Below are the code and all the weights of a small trained network. Each question names an input and a class and asks about switching units off, where a switched-off unit gives its printed mean instead of its output.

import numpy as np


def w(rows, s, z=0):
    codes = np.array(rows[::2]) - 128.0
    scale = np.full(codes.shape[1], s)
    scale[-1] = z or s
    return codes * scale


def f(y):
    return y / 2 * (1 + np.tanh(0.7978845608 * (y + 0.044715 * y**3)))


def log_softmax(a):
    a = a - a.max(-1, keepdims=True)
    return a - np.log(np.exp(a).sum(-1, keepdims=True))


def net(x, mask):
    res = np.array(x, float).reshape(1, 4) / 4 @ E
    y = f(res @ A[0][:, :-1].T + A[0][:, -1])
    res = res + np.where(mask, y, B[0][:, -1]) @ B[0][:, :-1]
    return log_softmax(res[-1] @ U[:, :-1].T + U[:, -1])


A, B = {}, {}
E = w([
[116,181,54,199],'x0',
[6,100,102,99],'x1',
[128,130,128,130],'x2',
[151,206,106,88],'x3',
],0.011)
A[0] = w([
[144,72,205,19,55],'neuron 0',
[32,142,135,58,77],'neuron 1',
[148,154,95,65,78],'neuron 2',
[108,52,143,237,120],'neuron 3',
[63,86,100,92,253],'neuron 4',
[136,38,148,166,71],'neuron 5',
[156,156,50,28,142],'neuron 6',
[251,76,126,66,89],'neuron 7',
[81,134,170,100,69],'neuron 8',
[189,132,122,170,108],'neuron 9',
],0.011,0.0064)
B[0] = w([
[2,159,67,45,213],'neuron 0',
[132,70,198,210,198],'neuron 1',
[146,190,229,206,138],'neuron 2',
[138,215,187,58,198],'neuron 3',
[180,89,126,129,254],'neuron 4',
[156,184,220,102,165],'neuron 5',
[184,153,203,107,176],'neuron 6',
[120,92,102,228,194],'neuron 7',
[52,116,115,204,145],'neuron 8',
[91,90,62,187,166],'neuron 9',
],0.0095)
U = w([
[176,133,148,80,254],'0',
[171,228,253,94,60],'1',
[49,210,75,113,138],'2',
[126,90,157,203,28],'3',
],0.011,0.009)

Each question gives the input, the list of numbers given to net, and the class t.
The units are the neurons (one row each of A and B). Each row of codes is followed by its name. A weight is (code - 128) times the scale printed after its matrix; where a second scale follows, it is the last column's (A, B and U).
mask holds one flag per neuron, in row order. A switched-off neuron (its flag False) gives its mean, the last column of its row in B, instead of its output. The means were averaged over made-up inputs and are rounded, as every weight is.
A unit's drop is (log p(t) with every unit on - log p(t) with that unit switched off) / (log p(t) with every unit on - log p(t) with every unit switched off).
The circuit of an input: a set's keep is (log p(t) with only the set's units on - log p(t) with every unit switched off) / (log p(t) with every unit on - log p(t) with every unit switched off). Starting from all 10 units, units are removed one at a time, each time the one whose removal leaves the highest keep (on an exact tie, the one counted first), for as long as the keep stays at least 0.8.
units of the circuit, in order: the units of the circuit, biggest drop first
unit that matters most: the unit with the biggest drop
k most important neurons: the k neurons with the biggest drops, biggest first
drop of u: that unit's drop, to one decimal
input [-5,6,0,-8], class 1: units of the circuit, in order	neuron 5
input [4,-7,5,3], class 3: units of the circuit, in order	neuron 9; neuron 3
input [-8,-8,-1,-5], class 2: units of the circuit, in order	neuron 0; neuron 4
input [6,-4,2,-4], class 2: 2 most important neurons	neuron 4; neuron 9
input [3,6,0,5], class 3: units of the circuit, in order	neuron 1; neuron 0
input [7,7,8,-8], class 0: 2 most important neurons	neuron 3; neuron 4
input [-1,4,-4,-7], class 1: 2 most important neurons	neuron 3; neuron 5
input [6,-5,5,-1], class 2: 2 most important neurons	neuron 4; neuron 1
input [2,-8,-4,2], class 3: 2 most important neurons	neuron 7; neuron 9
input [-5,7,3,8], class 1: 2 most important neurons	neuron 6; neuron 2
input [3,5,3,-7], class 1: units of the circuit, in order	neuron 3; neuron 5
input [3,-7,-5,0], class 3: units of the circuit, in order	neuron 9; neuron 7
input [6,5,-7,-2], class 0: units of the circuit, in order	neuron 0; neuron 4; neuron 7
input [-6,-7,6,-5], class 3: unit that matters most	neuron 7
input [-5,1,-3,0], class 2: 2 most important neurons	neuron 0; neuron 6
input [6,7,0,4], class 3: units of the circuit, in order	neuron 1; neuron 0
input [1,-2,1,-5], class 1: 3 most important neurons	neuron 3; neuron 0; neuron 5
input [1,7,-5,-1], class 3: 2 most important neurons	neuron 1; neuron 0
input [-7,4,0,2], class 2: 2 most important neurons	neuron 0; neuron 8
input [6,-8,2,-1], class 3: units of the circuit, in order	neuron 9
input [-6,2,-6,-7], class 1: 2 most important neurons	neuron 5; neuron 3
input [-5,-6,3,1], class 3: 2 most important neurons	neuron 7; neuron 3
input [-1,0,6,-8], class 1: 2 most important neurons	neuron 3; neuron 5
input [8,-7,-2,-8], class 1: 2 most important neurons	neuron 3; neuron 0
input [-8,-1,-1,-6], class 2: drop of neuron 0	1.1
input [4,-8,-1,0], class 3: drop of neuron 3	0.1
input [4,4,7,1], class 0: drop of neuron 9	0.2
input [-8,0,-6,-5], class 2: drop of neuron 4	0.0
input [1,8,-1,-3], class 3: unit that matters most	neuron 1
